Below is a small trained network, with its code and all its weights. Each question gives an input and a target symbol and asks what happens when units are switched off, that is, made to give their printed mean instead of their output.

import numpy as np


def w(rows, s, z=0):
    codes = np.array(rows[::2]) - 128.0
    scale = np.full(codes.shape[1], s)
    scale[-1] = z or s
    return codes * scale


def norm(h):
    return h / np.sqrt((h * h).mean(-1, keepdims=True) + 1e-5)


def f(y):
    return y / 2 * (1 + np.tanh(0.7978845608 * (y + 0.044715 * y**3)))


def softmax(a):
    e = np.exp(a - a.max(-1, keepdims=True))
    return e / e.sum(-1, keepdims=True)


def log_softmax(a):
    a = a - a.max(-1, keepdims=True)
    return a - np.log(np.exp(a).sum(-1, keepdims=True))


def net(x, mask):
    ids = ['αβγδεηθλμξπστφψω'.index(c) for c in x.split()]
    T = len(ids)
    res = E[ids] + P[:T]
    u = 0
    for l in range(2):
        q, k, v = (norm(res) @ M[l].T for M in (Q, K, V))
        z = softmax(np.where(np.tri(T) > 0, q @ k.T / 4**0.5, -1e9)) @ v
        res = res + np.where(mask[u], z, O[l][:, -1]) @ O[l][:, :-1]
        u += 1
        y = f(norm(res) @ A[l][:, :-1].T + A[l][:, -1])
        res = res + np.where(mask[u : u + 16], y, B[l][:, -1]) @ B[l][:, :-1]
        u += 16
    return log_softmax(norm(res)[-1] @ U[:, :-1].T + U[:, -1])


Q, K, V, O, A, B = {}, {}, {}, {}, {}, {}
E = w([
[3,26,125,116,115],'α',
[25,133,113,22,54],'β',
[189,182,61,96,225],'γ',
[219,122,40,55,101],'δ',
[112,80,168,65,80],'ε',
[205,1,154,217,75],'η',
[159,134,220,144,93],'θ',
[200,144,181,82,106],'λ',
[153,86,158,222,234],'μ',
[88,89,135,114,123],'ξ',
[176,236,152,236,159],'π',
[57,228,94,142,31],'σ',
[20,126,117,214,92],'τ',
[117,152,43,65,73],'φ',
[160,86,12,173,102],'ψ',
[48,125,182,194,88],'ω',
],0.0063)
P = w([
[118,2,130,197,2],'0',
[96,193,185,21,170],'1',
[122,18,138,186,16],'2',
[96,172,108,6,159],'3',
[127,18,133,187,21],'4',
[96,163,69,8,148],'5',
],0.0033)
Q[0] = w([
[79,193,157,40,115],'L0H1',
[171,153,113,243,124],'L0H1',
[114,97,254,235,113],'L0H1',
[71,127,170,124,68],'L0H1',
],0.0058)
K[0] = w([
[75,196,147,79,85],'L0H1',
[194,189,163,254,125],'L0H1',
[122,75,237,207,113],'L0H1',
[75,107,116,108,47],'L0H1',
],0.0054)
V[0] = w([
[91,86,124,170,184],'L0H1',
[98,44,137,81,164],'L0H1',
[157,113,130,85,93],'L0H1',
[72,148,65,82,2],'L0H1',
],0.0041)
O[0] = w([
[200,140,46,79,104,133],'L0H1',
[124,255,237,162,138,1],'L0H1',
[186,122,31,39,166,104],'L0H1',
[108,143,204,96,146,146],'L0H1',
],0.0041,0.00091)
A[0] = w([
[144,54,59,92,87,75],'L0N1',
[68,100,101,138,93,6],'L0N2',
[172,129,201,127,154,130],'L0N3',
[139,181,191,154,54,152],'L0N4',
[59,115,155,117,63,68],'L0N5',
[122,70,111,170,113,88],'L0N6',
[130,89,95,121,16,154],'L0N7',
[162,144,148,179,208,158],'L0N8',
[86,2,176,145,157,136],'L0N9',
[97,112,159,148,100,103],'L0N10',
[83,165,160,153,130,104],'L0N11',
[141,89,108,43,235,177],'L0N12',
[200,111,82,236,109,93],'L0N13',
[135,151,163,144,159,141],'L0N14',
[106,159,85,128,181,191],'L0N15',
[77,164,119,75,135,145],'L0N16',
],0.0068,0.0017)
B[0] = w([
[137,210,130,75,185,148],'L0N1',
[145,198,60,60,132,131],'L0N2',
[149,150,79,78,214,138],'L0N3',
[183,210,21,120,181,176],'L0N4',
[178,127,68,153,94,165],'L0N5',
[93,133,194,132,118,160],'L0N6',
[216,210,111,83,155,193],'L0N7',
[49,144,72,139,36,183],'L0N8',
[102,255,233,95,123,180],'L0N9',
[169,192,127,67,123,144],'L0N10',
[101,121,62,102,156,140],'L0N11',
[77,206,87,203,152,150],'L0N12',
[101,42,86,168,138,254],'L0N13',
[17,138,111,57,90,139],'L0N14',
[125,126,97,215,113,149],'L0N15',
[142,49,126,192,208,153],'L0N16',
],0.0039,0.005)
Q[1] = w([
[152,190,53,127,53],'L1H1',
[76,148,89,254,162],'L1H1',
[94,117,98,226,234],'L1H1',
[81,163,120,54,54],'L1H1',
],0.0088)
K[1] = w([
[166,188,3,192,13],'L1H1',
[40,87,166,250,143],'L1H1',
[39,28,96,168,225],'L1H1',
[79,166,65,71,19],'L1H1',
],0.0054)
V[1] = w([
[145,156,126,41,4],'L1H1',
[150,174,101,121,114],'L1H1',
[125,176,124,178,157],'L1H1',
[194,118,157,176,151],'L1H1',
],0.0048)
O[1] = w([
[161,3,30,189,120,115],'L1H1',
[191,199,126,200,100,209],'L1H1',
[75,108,190,26,213,248],'L1H1',
[114,108,111,130,165,128],'L1H1',
],0.0033,0.0011)
A[1] = w([
[58,81,106,216,166,224],'L1N1',
[78,170,131,3,241,9],'L1N2',
[160,161,166,105,166,73],'L1N3',
[161,170,99,147,221,102],'L1N4',
[223,60,174,147,141,155],'L1N5',
[112,148,163,172,141,127],'L1N6',
[171,54,119,84,191,136],'L1N7',
[167,137,112,182,90,176],'L1N8',
[176,126,186,102,206,56],'L1N9',
[192,42,105,127,117,12],'L1N10',
[75,55,74,149,136,86],'L1N11',
[155,159,199,133,107,5],'L1N12',
[107,152,174,127,137,151],'L1N13',
[188,160,178,134,119,48],'L1N14',
[151,201,33,99,110,243],'L1N15',
[167,7,192,156,79,75],'L1N16',
],0.0069,0.002)
B[1] = w([
[220,78,122,77,125,243],'L1N1',
[14,245,158,172,216,186],'L1N2',
[144,92,149,156,83,122],'L1N3',
[75,154,148,21,92,157],'L1N4',
[46,182,89,120,231,161],'L1N5',
[130,66,103,51,102,147],'L1N6',
[33,93,167,162,108,129],'L1N7',
[81,94,151,111,166,187],'L1N8',
[47,94,54,171,178,122],'L1N9',
[43,145,119,88,94,138],'L1N10',
[250,84,96,212,136,155],'L1N11',
[146,123,133,189,154,113],'L1N12',
[119,127,142,52,62,134],'L1N13',
[140,102,61,194,104,125],'L1N14',
[35,84,212,141,189,255],'L1N15',
[10,254,185,36,176,161],'L1N16',
],0.0037,0.005)
U = w([
[128,136,157,99,67,124],'α',
[75,63,100,32,22,121],'β',
[173,174,162,117,111,161],'γ',
[180,147,72,22,130,161],'δ',
[148,109,91,52,156,77],'ε',
[127,203,22,145,53,123],'η',
[34,212,170,112,177,187],'θ',
[194,192,139,175,187,94],'λ',
[185,52,94,202,155,255],'μ',
[134,29,255,88,150,113],'ξ',
[170,136,115,84,184,73],'π',
[84,114,136,180,63,89],'σ',
[14,49,28,143,180,8],'τ',
[122,145,171,184,64,131],'φ',
[191,159,156,76,111,163],'ψ',
[147,101,124,73,177,48],'ω',
],0.0089,0.0034)

Each question gives the input, a string of symbols that net reads in full, and the target symbol t.
The units are the heads (4 rows each of Q, K, V and O) and the neurons (one row each of A and B). Each row of codes is followed by its name. A weight is (code - 128) times the scale printed after its matrix; where a second scale follows, it is the last column's (O, A, B and U).
mask holds one flag per unit, layer by layer, with each layer's heads first. A switched-off unit (its flag False) gives its mean, the last column of its rows in O or B, instead of its output. The means were averaged over made-up inputs and are rounded, as every weight is.
A unit's drop is (log p(t) with every unit on - log p(t) with that unit switched off) / (log p(t) with every unit on - log p(t) with every unit switched off).
The circuit of an input: a set's keep is (log p(t) with only the set's units on - log p(t) with every unit switched off) / (log p(t) with every unit on - log p(t) with every unit switched off). Starting from the 12 units with the biggest drops (on a tie, the unit counted first), units are removed one at a time, each time the one whose removal leaves the highest keep (on an exact tie, the one counted first), for as long as the keep stays at least 0.8.
circuit, biggest first: the units of the circuit, biggest drop first
unit that matters most: the unit with the biggest drop
top k neurons: the k neurons with the biggest drops, biggest first
k most important neurons of layer l: the k neurons of layer l with the biggest drops, biggest first
drop of u: that unit's drop, to one decimal
input ψ σ σ τ α η, target θ: unit that matters most : L1N5
input ε π β η β α, target θ: circuit, biggest first : (L1N2, L0H1)
input σ π η, target θ: circuit, biggest first : (L1N16, L1N5)
input β σ η μ μ β, target τ: 4 most important neurons of layer 0 : (L0N5, L0N16, L0N9, L0N13)
input π π φ π, target μ: 3 most important neurons of layer 0 : (L0N8, L0N7, L0N9)
input θ α σ ξ μ φ, target θ: top 3 neurons : (L0N8, L0N12, L1N2)
input δ η β β, target τ: top 4 neurons : (L0N9, L0N5, L0N16, L0N13)
input β γ π ε, target θ: top 3 neurons : (L0N8, L1N2, L0N16)
input ξ ω π μ μ μ, target μ: 3 most important neurons of layer 1 : (L1N1, L1N11, L1N16)
input μ ψ μ μ, target μ: top 3 neurons : (L0N8, L0N7, L0N4)
input θ μ π η π μ, target τ: top 4 neurons : (L0N12, L0N8, L0N7, L0N15)
input θ σ ξ τ θ, target λ: 3 most important neurons of layer 0 : (L0N4, L0N9, L0N13)
input η η π ξ φ, target δ: 3 most important neurons of layer 0 : (L0N7, L0N1, L0N9)
input π μ π μ, target τ: 4 most important neurons of layer 1 : (L1N16, L1N6, L1N1, L1N15)
input π β π δ, target θ: unit that matters most : L0N12
input α μ θ, target λ: 2 most important neurons of layer 0 : (L0N4, L0N7)
input π π γ μ φ, target δ: 4 most important neurons of layer 0 : (L0N7, L0N1, L0N8, L0N13)
input π π α λ β μ, target θ: 3 most important neurons of layer 0 : (L0N9, L0N12, L0N5)
input π σ σ μ μ, target ξ: 2 most important neurons of layer 1 : (L1N1, L1N2)
input θ β μ α, target θ: unit that matters most : L1N2
input α η μ φ, target θ: drop of L1N5 : 0.0
input μ π π ε, target θ: drop of L1N2 : 0.3
